In the rows, 128 means zero.
Each row is followed by its class.
[150 128 118  98 105 118 134 160 101 150 105 120 120 127 132 116 104]	(16)
[105 136 142 128 134 140 118 109 143  63 191 129 132 142 107 140 158]	(16)
[131 138 138 132 120 112 141 124 128 148  84 114 127 123 104 120 123]	(17)
[123 125 132 102 157 167 116 141 147  95 167 148 114 164 124 168 121]	(16)
[126  96 129 106 160 149 105 111 152  93 252 148 115 220 125 169 114]	(16)
[125 118 138 123 128 124 120 123 124 129 128 122 128 109 100 160 131]	(17)
[136 134 150 116 118 118 145 156 124 153 107 115  72 145 124 143 128]	(17)
[134 131 125  95 148 122 142 142 113 175  80 138 153 142 126 132 124]	(16)
[116 108 108 123 118 168 128 125 123 142 137 147 121 196 144 140 125]	(16)
[120 125 139 163 119 117 133 122 128 103 154 117  94 102 121 123 136]	(17)
[117 136 136 137 130 125 137 120 111 114  96 125 122  82 107 144 133]	(17)
[135 117 129 118 150 113 151 135 124 153 111 124 123 131 111 116 139]	(17)
[124 137 134 113 121 129 139 132 120 147 107 120 110  93 100 123 129]	(17)
[103 121 147 133 112 142 129 116 152  66 220 124  84 118 132 153 148]	(17)
[120 111 124  92 118 141 136 142 135  79 140 131 100 183 128 127 113]	(16)
[117 116 131  86 172 149 123 126 125 106 167 148 130 147 121 130 119]	(16)
[111 122 146 108 122 130 130 119 121 126 127 116 131 115 108 116 144]	(17)
[134 126 126 112 147 133 148 145 108 162  95 129 138 141 124 151 133]	(16)
[119 147 139 105 120 172 129 130 120 174 204 119 102 194 127 133 118]	(16)
[108 114 127 117 143 138 140 148 130  85 143 136 123 196 137 147 114]	(16)
[126 126 144 111 150 112 132 128 114 162 118 126 127 107 112 140 129]	(17)
[131 133 171  89 135 113 149 134 113 159  58 120 124 116 113  95 150]	(17)
[122 145 149 133 132 128 153 125 111 140  90 119 110 102 119 126 136]	(17)
[116 114 129  95 133 107 120 142 103 116 115 130 129 143 116 134 139]	(16)
[118 122 119  62 145 141 113 141 120 114 159 156 142 157 135 143 113]	(16)
[121 133 108 153 139 139 128 153 119 152 151 157 184  92 143 142 111]	(16)
[112 132 148 106 123 134 129 127 136  83 150 105  94  59 117 133 151]	(17)
[160 135  94 120 187 105 152 191  77 228   4 159 212 118 134 100 104]	(16)
[134 128 126 108 137 135 112 143 108 178  74 135 140 105 128 124 124]	(16)
[112 126 150 139 115 130 131 125 127 125 150 124 123 134 115 135 134]	(17)
[133 128 138 185 109 114  94 120 154 128 164 121 126 119 134 119 145]	(20)
[130 122 115 115 168 118 137 154 115 167  70 147 173 119 126 135 122]	(16)
[139 137 141 122 110  94 143 137 103 183  60 120 142 112 124 115 123]	(17)
[127 123 129 119 139 128 129 153  94 196 126 125 171 170 144 169 132]	(16)
[ 99 115 125  92 107 165 158 141 140  56 252 145  68 213 112 149 106]	(16)
[114 115 128  97 140 137 127 103 147 106 178 135 134 171 121 149 118]	(16)
[119 119 123 121 130 152 122 112 127 119 181 136 154 202 146 122 120]	(16)
[132 135 117 119 139 120 135 121 128 173 136 105 150 148 122 141 120]	(16)
[121 114 108  85 163 135 132 135  97 142 134 146 141 167 116 121 131]	(16)
[116 134 142 115 118 176 123 134 142 121 144 129 102 168 130 144 131]	(16)

Each row is followed by its class. Each block has new classes.
[130 172 123 121 121 129 122 132 125 127 130 123 133 117 127 118 133]	M
[127 153 120 156 104 141 115 157 111  96 139 154 140 130 131 118 149]	M
[116 161 129 128 112 134 116 142 111 102 115 143 122 125 117 115 139]	A
[121 151 127 126 104 122 107 114 101 124 110 121 114 113 132 139 138]	A
[129 171 132 100 109 130 123 124 116 128 105 126 134 122 126 125 128]	Y
[118 159 126 109 111 125 117 135 116 101 107 132 124 120 129 122 131]	A
[127 153 133 105 102 122 112 137 110 107 128 148 122 118 127 122 139]	A
[127 187 123 149 113 134 120 160 120 106 110 140 137 117 134 121 142]	M
[121 122 131 108 117 125 120 125 116 121 131 143 136 114 116 117 144]	J
[116  85 130  99 132 124 127  85 120 146 142 135 125 135 110 139  98]	A
[122 138 130 113 123 122 127 119 120 127 113 128 122 128 121 121 131]	J
[130  87 128  80 139 119 131  97 149 142 143 141 133 118 102 126 109]	J
[131 121 116 138 116 132 123 138 121 116 147 154 149 111 122 131 149]	M
[125 133 123 125 133 132 129 143 150 108 163 173 141 119 123 116 139]	M
[125 184 122 122 103 139 109 139  95 121 133 135 138 120 143 130 141]	Y
[117 169 129 114 110 146 125 121 122 131 126 112 121 120 125 123 129]	Y
[127 109 128  88 128 118 134 105 139 151 137 129 134 111 117 131 114]	M
[129 113 128 114 123 137 132 132 123 112 123 148 131 126 124 118 142]	J
[130  76 121 109 127 126 125 100 126 142 148 142 138 124 104 134 130]	J
[122 172 132 101  97 127  88 131  97 118 128 150 122 115 134 131 141]	A
[123 148 124 152 107 117 115 155 106 111 100 134 138 125 124 124 148]	J
[125 142 120 126 121 126 111 125 105 120 107 132 117 123 116 129 136]	A
[119 188 134 118  97 123 104 112  88 132 129 132 137 117 146 123 144]	Y
[121 170 127 154 103 137 102 158  91 108 124 145 151 112 139 121 147]	Y
[120  88 133  88 129 124 127  99 140 121 117 149 114 119 108 128 121]	A
[124 172 128 115 115 126 104 137  93 120 133 139 118 115 136 128 139]	A
[142 110 123 109 132 133 126 123 129 130 201 157 138 127 113 127 129]	J
[118 119 124 113 124 131 119 122 116 124 145 148 131 121 124 124 138]	A
[127  96 126 142 118 133 119 137 120 112 125 152 122 126 111 128 144]	A
[122 111 129  99 125 124 131  86 145 152 137 139 133 133 111 131 108]	M
[128 201 123 120 103 130 109 161 112 113  95 152 163 103 124 121 140]	Y
[121 112 126 101 123 122 124 113 130 131 102 132 121 116 105 122 116]	A
[120 168 130 160  97 136 105 151  81 126 125 138 141 117 139 129 160]	M
[127 143 126 142 108 129 144 149 103 102 115 140 135 105 126 130 146]	A
[130 130 122 106 130 124 131 142 158 126 107 141 135 120 110 118 126]	M
[119 163 126 130 108 130 110 136  92 110 138 144 115 126 137 132 149]	A
[128 170 124 130 111 129 117 187 122  95 113 134 143 116 123 119 145]	J
[125 190 126 131  79 143 118 143 121 110 129 136 129 120 138 119 147]	Y
[126 127 122 124 122 126 124 154 126 101 115 156 137 129 114 114 140]	J
[127 179 120 133 107 126 121 137 100 122 125 130 129 115 143 134 144]	Y
[131 146 126 148 106 135 109 151  95 107 140 143 147 115 121 128 157]	M
[137 126 126 132 123 129 127 138 133 127 132 145 143 123 129 131 130]	M
[129 132 132 111 119 121  98 112 122 128  89 116 118 121 106 126 123]	A
[115 167 115 146 101 139 110 160  92 116 163 152 147 123 137 134 152]	M
[131 183 122 127 108 128 146 157 119 105 127 146 145 117 133 123 149]	M
[136 176 123 101 102 126 115 134 112 137 108 122 129 123 122 138 126]	Y
[123 158 111 154  97 131 107 156  89 116 140 156 143 120 137 137 164]	M
[123 118 126 125 121 135 123 133 117 117 149 144 151 135 121 131 143]	J

Each row is followed by its class.
[137 149 154 147 125  99 118 110 129 113 173 154 140 127 122 143 113]	J919
[140 110 145 120 140 140 135 135 155 114 178 137 143 129 104 114  89]	j661
[139 129 135 132 137 127 129 145 138 113 182 133 132 124 120 116 104]	J919
[132 128 164 143 164 129 125 141 145 137 170 132 143 112 135 120 124]	j553
[110 117 143 111 122 141 117 143 125 123 166 180 162 113 116 107 113]	j476
[151 115 147 127 113 127 130 147 142 129 157 126 179 100 118 128 125]	j283
[126 139 142 125 138 114 134 133 141 113 183 148 134 125 120 108 130]	j553
[130 144 125  95 130 128 165 132 146 137 163 158 124 137 132 112 136]	j476
[123 158 132 109 184 125 159 100 172 110 121 188 146 134 141 161 135]	j464
[112 137 138 116 151 140 137 130 151 134 144 122 138 122 138 120 126]	j553
